(in the rows, 100 means zero)
100 106 122 109 64 95 91 99 90 103 123 111 99 80 105 85 81 92 86 98 95 98 97 103 93 91 114 84 102 64 109 86 84 69 93 91 106 98 78 109 85 71 108 109 78 101 104 89 126 122 73 112 93 94 98 95 74 91 79 88 120 96 88 105 111
N
109 95 100 106 80 106 106 94 79 109 95 102 92 104 105 97 94 96 99 95 98 97 97 101 91 98 113 105 106 80 107 95 103 78 111 91 101 109 82 112 93 80 106 109 90 101 100 95 109 115 88 100 103 96 114 98 111 92 86 97 104 96 97 94 105
W
111 86 98 105 65 97 102 96 92 107 104 110 91 92 114 89 93 97 102 93 106 102 92 101 88 99 106 90 117 67 115 95 99 61 108 88 101 102 72 114 97 70 115 104 79 100 103 87 109 121 60 114 103 92 103 97 110 81 69 96 111 86 89 115 102
R
113 93 98 103 84 100 118 98 97 109 92 100 95 103 108 93 105 95 96 94 103 98 99 102 92 101 104 96 110 73 111 99 105 72 117 98 100 110 85 108 95 80 109 98 90 95 95 109 113 113 79 111 102 102 107 94 119 97 81 100 106 94 93 91 113
W
111 88 97 101 91 103 111 97 86 113 98 106 102 100 105 94 97 90 101 97 91 102 105 105 95 114 109 90 107 78 107 98 107 81 124 102 100 114 80 113 89 86 110 103 98 97 103 111 110 117 92 103 109 109 112 98 110 88 79 103 109 92 97 91 98
W
105 86 98 101 74 98 99 98 103 107 103 99 96 111 113 92 97 104 97 95 107 108 95 103 91 103 105 88 118 76 106 103 97 79 108 94 105 103 99 111 98 76 108 98 85 103 101 94 117 113 67 110 101 94 99 90 93 97 80 99 109 89 99 97 100
R
108 95 109 106 66 94 93 96 88 100 113 113 96 74 106 82 77 100 98 94 96 103 94 104 91 96 105 90 104 67 114 85 97 74 99 94 100 103 88 116 87 78 110 104 82 104 101 89 115 114 83 101 103 79 108 106 79 98 78 92 105 92 97 102 102
N
102 105 110 107 85 124 101 98 90 111 111 98 99 98 104 94 94 84 94 95 89 89 93 99 97 97 118 88 104 78 101 86 95 77 104 99 102 102 77 112 84 92 106 105 90 99 101 101 117 120 81 107 100 101 110 97 92 88 72 90 106 74 88 100 103
N
110 93 101 105 75 96 108 97 82 119 98 95 90 104 109 90 95 95 96 96 98 97 94 108 93 105 108 92 110 68 110 100 101 69 115 89 102 114 75 107 91 70 110 103 94 100 93 94 122 117 70 110 96 99 104 92 103 93 69 96 109 85 95 101 103
W
109 85 97 103 86 99 105 96 97 111 100 107 92 101 116 90 95 105 100 85 102 100 93 97 88 96 108 95 106 74 112 103 104 70 108 96 125 108 86 119 91 78 109 105 83 105 98 94 113 112 71 102 100 93 102 97 101 96 79 92 107 92 94 99 101
R
121 85 97 90 70 100 112 99 88 116 92 103 91 96 110 90 93 106 92 95 106 93 100 122 81 97 107 98 105 76 114 97 108 66 99 111 104 111 85 115 95 77 109 103 89 101 102 91 119 115 85 102 97 90 106 98 100 96 92 97 105 96 97 93 106
W
105 102 115 105 65 94 101 104 92 105 111 96 96 89 102 92 98 91 97 95 97 98 97 102 89 95 113 87 105 71 111 85 94 79 99 87 99 102 85 105 85 80 105 108 88 101 105 90 119 117 81 109 99 98 107 101 93 88 90 95 106 95 95 105 109
N
106 97 102 120 77 92 104 100 108 104 107 101 96 106 106 83 97 100 95 98 113 104 88 101 93 94 103 93 113 82 107 101 100 76 105 94 108 101 87 109 93 82 103 100 65 100 100 88 123 108 56 110 103 97 95 90 100 95 84 103 106 84 92 98 101
R
98 84 94 111 93 102 105 93 92 99 104 101 95 106 109 114 100 100 95 98 97 102 92 102 104 94 107 104 104 90 107 113 111 69 108 99 105 104 87 117 93 79 109 103 87 107 101 107 113 110 60 103 101 93 100 97 106 93 84 104 112 86 92 94 92
R
107 91 95 100 87 100 109 97 88 112 89 98 87 107 111 98 99 99 98 101 93 92 97 103 90 98 104 103 121 81 112 100 98 67 120 94 101 115 82 111 82 75 97 102 88 103 105 109 108 115 75 103 101 106 112 96 121 94 81 98 103 94 94 87 102
W
112 96 116 104 70 95 99 102 87 102 106 103 94 83 105 96 86 92 89 99 97 89 100 103 88 93 113 90 106 74 108 78 94 77 104 85 100 103 82 109 87 83 104 112 82 99 108 80 112 124 83 100 103 95 115 106 92 87 92 93 106 101 92 104 112
N
100 101 101 101 79 98 105 104 103 106 98 95 94 109 105 93 98 88 97 96 101 102 90 100 85 91 108 93 125 72 107 93 99 72 109 92 95 111 77 106 87 84 102 101 84 99 97 93 126 111 54 117 103 96 100 89 107 86 77 102 105 89 85 98 105
W
105 104 109 102 73 97 102 95 84 104 104 100 98 90 106 96 90 96 96 97 99 97 95 104 80 92 111 91 94 79 108 89 95 83 95 89 103 99 78 107 92 82 100 93 84 101 98 85 114 113 81 106 100 98 107 99 99 85 93 96 96 94 91 102 120
N
115 85 111 108 70 94 92 96 91 99 110 111 95 83 114 84 80 101 96 87 102 108 100 98 92 98 103 92 88 85 107 102 103 84 101 99 105 99 97 118 95 82 113 103 85 97 101 88 107 111 93 106 90 86 101 98 80 105 81 89 101 100 99 105 98
N
113 95 96 100 85 95 116 94 93 117 90 96 94 102 106 97 107 89 96 99 104 93 103 110 87 107 114 91 118 68 110 91 100 71 118 91 96 116 78 106 94 83 107 98 95 99 98 99 119 123 73 111 101 103 112 98 118 89 77 100 110 90 95 92 96
W
